Here is a tiny trained network, its code and every weight. The questions are about switching its units off for an input and a target symbol, where a switched-off unit gives its printed mean instead of its output.

import numpy as np


def w(rows, s, z=0):
    codes = np.array(rows[::2]) - 128.0
    scale = np.full(codes.shape[1], s)
    scale[-1] = z or s
    return codes * scale


def norm(h):
    return h / np.sqrt((h * h).mean(-1, keepdims=True) + 1e-5)


def f(y):
    return np.maximum(y, 0)


def softmax(a):
    e = np.exp(a - a.max(-1, keepdims=True))
    return e / e.sum(-1, keepdims=True)


def log_softmax(a):
    a = a - a.max(-1, keepdims=True)
    return a - np.log(np.exp(a).sum(-1, keepdims=True))


def net(x, mask):
    ids = ['ΛΣΦΨαβω'.index(c) for c in x.split()]
    T = len(ids)
    res = E[ids] + P[:T]
    u = 0
    for l in range(3):
        q, k, v = (norm(res) @ M[l].T for M in (Q, K, V))
        z = softmax(np.where(np.tri(T) > 0, q @ k.T / 2**0.5, -1e9)) @ v
        res = res + np.where(mask[u], z, O[l][:, -1]) @ O[l][:, :-1]
        u += 1
        y = f(norm(res) @ A[l][:, :-1].T + A[l][:, -1])
        res = res + np.where(mask[u : u + 4], y, B[l][:, -1]) @ B[l][:, :-1]
        u += 4
    return log_softmax(norm(res)[-1] @ U[:, :-1].T + U[:, -1])


Q, K, V, O, A, B = {}, {}, {}, {}, {}, {}
E = w([
[120,99,156],'Λ',
[113,115,124],'Σ',
[3,127,93],'Φ',
[142,113,135],'Ψ',
[116,112,139],'α',
[76,124,131],'β',
[184,155,109],'ω',
],0.033)
P = w([
[77,16,13],'0',
[30,82,175],'1',
[17,138,150],'2',
[27,181,154],'3',
[6,197,172],'4',
[8,224,175],'5',
[3,227,170],'6',
[4,238,182],'7',
[8,237,178],'8',
],0.0045)
Q[0] = w([
[188,2,175],'L0H1',
[3,203,122],'L0H1',
],0.0078)
K[0] = w([
[45,75,133],'L0H1',
[166,249,105],'L0H1',
],0.018)
V[0] = w([
[36,182,131],'L0H1',
[165,2,198],'L0H1',
],0.0094)
O[0] = w([
[253,26,218,253],'L0H1',
[155,226,157,98],'L0H1',
],0.0057,0.0043)
A[0] = w([
[133,126,132,3],'L0N1',
[58,164,178,29],'L0N2',
[250,53,104,81],'L0N3',
[136,137,124,12],'L0N4',
],0.011,0.0037)
B[0] = w([
[220,147,107,128],'L0N1',
[186,134,185,255],'L0N2',
[95,253,117,175],'L0N3',
[115,187,229,128],'L0N4',
],0.0079,0.0037)
Q[1] = w([
[165,158,157],'L1H1',
[248,107,170],'L1H1',
],0.015)
K[1] = w([
[154,135,129],'L1H1',
[254,118,113],'L1H1',
],0.025)
V[1] = w([
[2,195,173],'L1H1',
[96,247,14],'L1H1',
],0.0046)
O[1] = w([
[170,29,135,254],'L1H1',
[132,255,187,41],'L1H1',
],0.0094,0.0034)
A[1] = w([
[178,195,7,120],'L1N1',
[98,179,56,2],'L1N2',
[181,147,65,96],'L1N3',
[247,123,247,72],'L1N4',
],0.013,0.0084)
B[1] = w([
[58,254,228,186],'L1N1',
[197,117,142,130],'L1N2',
[96,126,188,147],'L1N3',
[217,185,34,253],'L1N4',
],0.0086,0.0033)
Q[2] = w([
[144,52,111],'L2H1',
[123,119,255],'L2H1',
],0.019)
K[2] = w([
[46,107,163],'L2H1',
[105,159,251],'L2H1',
],0.017)
V[2] = w([
[57,219,48],'L2H1',
[124,155,255],'L2H1',
],0.0077)
O[2] = w([
[92,2,37,5],'L2H1',
[21,32,215,175],'L2H1',
],0.0088,0.0033)
A[2] = w([
[118,247,43,1],'L2N1',
[62,134,182,64],'L2N2',
[35,164,100,64],'L2N3',
[74,99,26,89],'L2N4',
],0.015,0.0059)
B[2] = w([
[4,111,125,172],'L2N1',
[181,130,132,254],'L2N2',
[125,109,78,191],'L2N3',
[169,159,170,178],'L2N4',
],0.023,0.0053)
U = w([
[167,159,132,129],'Λ',
[61,150,178,112],'Σ',
[109,15,61,126],'Φ',
[139,133,51,253],'Ψ',
[197,104,76,119],'α',
[99,60,251,76],'β',
[81,132,153,129],'ω',
],0.014,0.0056)

Each question gives the input, a string of symbols that net reads in full, and the target symbol t.
The units are the heads (2 rows each of Q, K, V and O) and the neurons (one row each of A and B). Each row of codes is followed by its name. A weight is (code - 128) times the scale printed after its matrix; where a second scale follows, it is the last column's (O, A, B and U).
mask holds one flag per unit, layer by layer, with each layer's heads first. A switched-off unit (its flag False) gives its mean, the last column of its rows in O or B, instead of its output. The means were averaged over made-up inputs and are rounded, as every weight is.
A unit's drop is (log p(t) with every unit on - log p(t) with that unit switched off) / (log p(t) with every unit on - log p(t) with every unit switched off).
The circuit of an input: a set's keep is (log p(t) with only the set's units on - log p(t) with every unit switched off) / (log p(t) with every unit on - log p(t) with every unit switched off). Starting from the 12 units with the biggest drops (on a tie, the unit counted first), units are removed one at a time, each time the one whose removal leaves the highest keep (on an exact tie, the one counted first), for as long as the keep stays at least 0.8.
circuit, biggest first: the units of the circuit, biggest drop first
unit that matters most: the unit with the biggest drop
top k neurons: the k neurons with the biggest drops, biggest first
top k neurons in layer l: the k neurons of layer l with the biggest drops, biggest first
drop of u: that unit's drop, to one decimal
input Λ β Φ Λ α, target Φ: circuit, biggest first -> (L1H1 L1N1 L2H1)
input Λ β Λ β β Φ Σ, target Φ: unit that matters most -> L1H1
input β ω Σ β α β, target Φ: top 2 neurons -> (L2N3 L1N4)
input Φ α ω Φ α β β Φ Ψ, target Σ: circuit, biggest first -> (L1H1 L2N1 L1N4)
input β Σ α Ψ α, target Ψ: circuit, biggest first -> (L1N4 L0H1)
input β β β β Φ, target Φ: top 3 neurons -> (L2N3 L1N4 L2N2)
input Φ α Λ, target Φ: circuit, biggest first -> (L1H1 L2H1)
input β β Σ Λ β Λ α Λ Ψ, target Ψ: circuit, biggest first -> (L1N4 L0N3 L2N1)
input α Λ α β Φ, target Φ: circuit, biggest first -> (L2N3 L0H1 L2N2)
input α β α Ψ α β Λ Ψ, target Ψ: top 2 neurons -> (L1N4 L2N1)
input Λ ω Ψ Λ Λ β α Ψ Σ, target α: top 2 neurons in layer 1 -> (L1N1 L1N3)
input ω β Λ, target Λ: top 3 neurons -> (L1N4 L2N1 L0N3)
input Λ Ψ α, target Ψ: top 2 neurons -> (L1N4 L0N2)
input β α Φ α Λ, target Φ: unit that matters most -> L1H1
input β Σ β Φ α α, target Φ: top 2 neurons in layer 2 -> (L2N4 L2N2)
input Σ β β β α Λ α β ω, target Σ: drop of L2N1 -> 0.1
input Λ β ω β β Φ, target Ψ: drop of L2N1 -> 0.2
input α Φ Ψ Λ ω Λ β, target Φ: drop of L1H1 -> 0.0
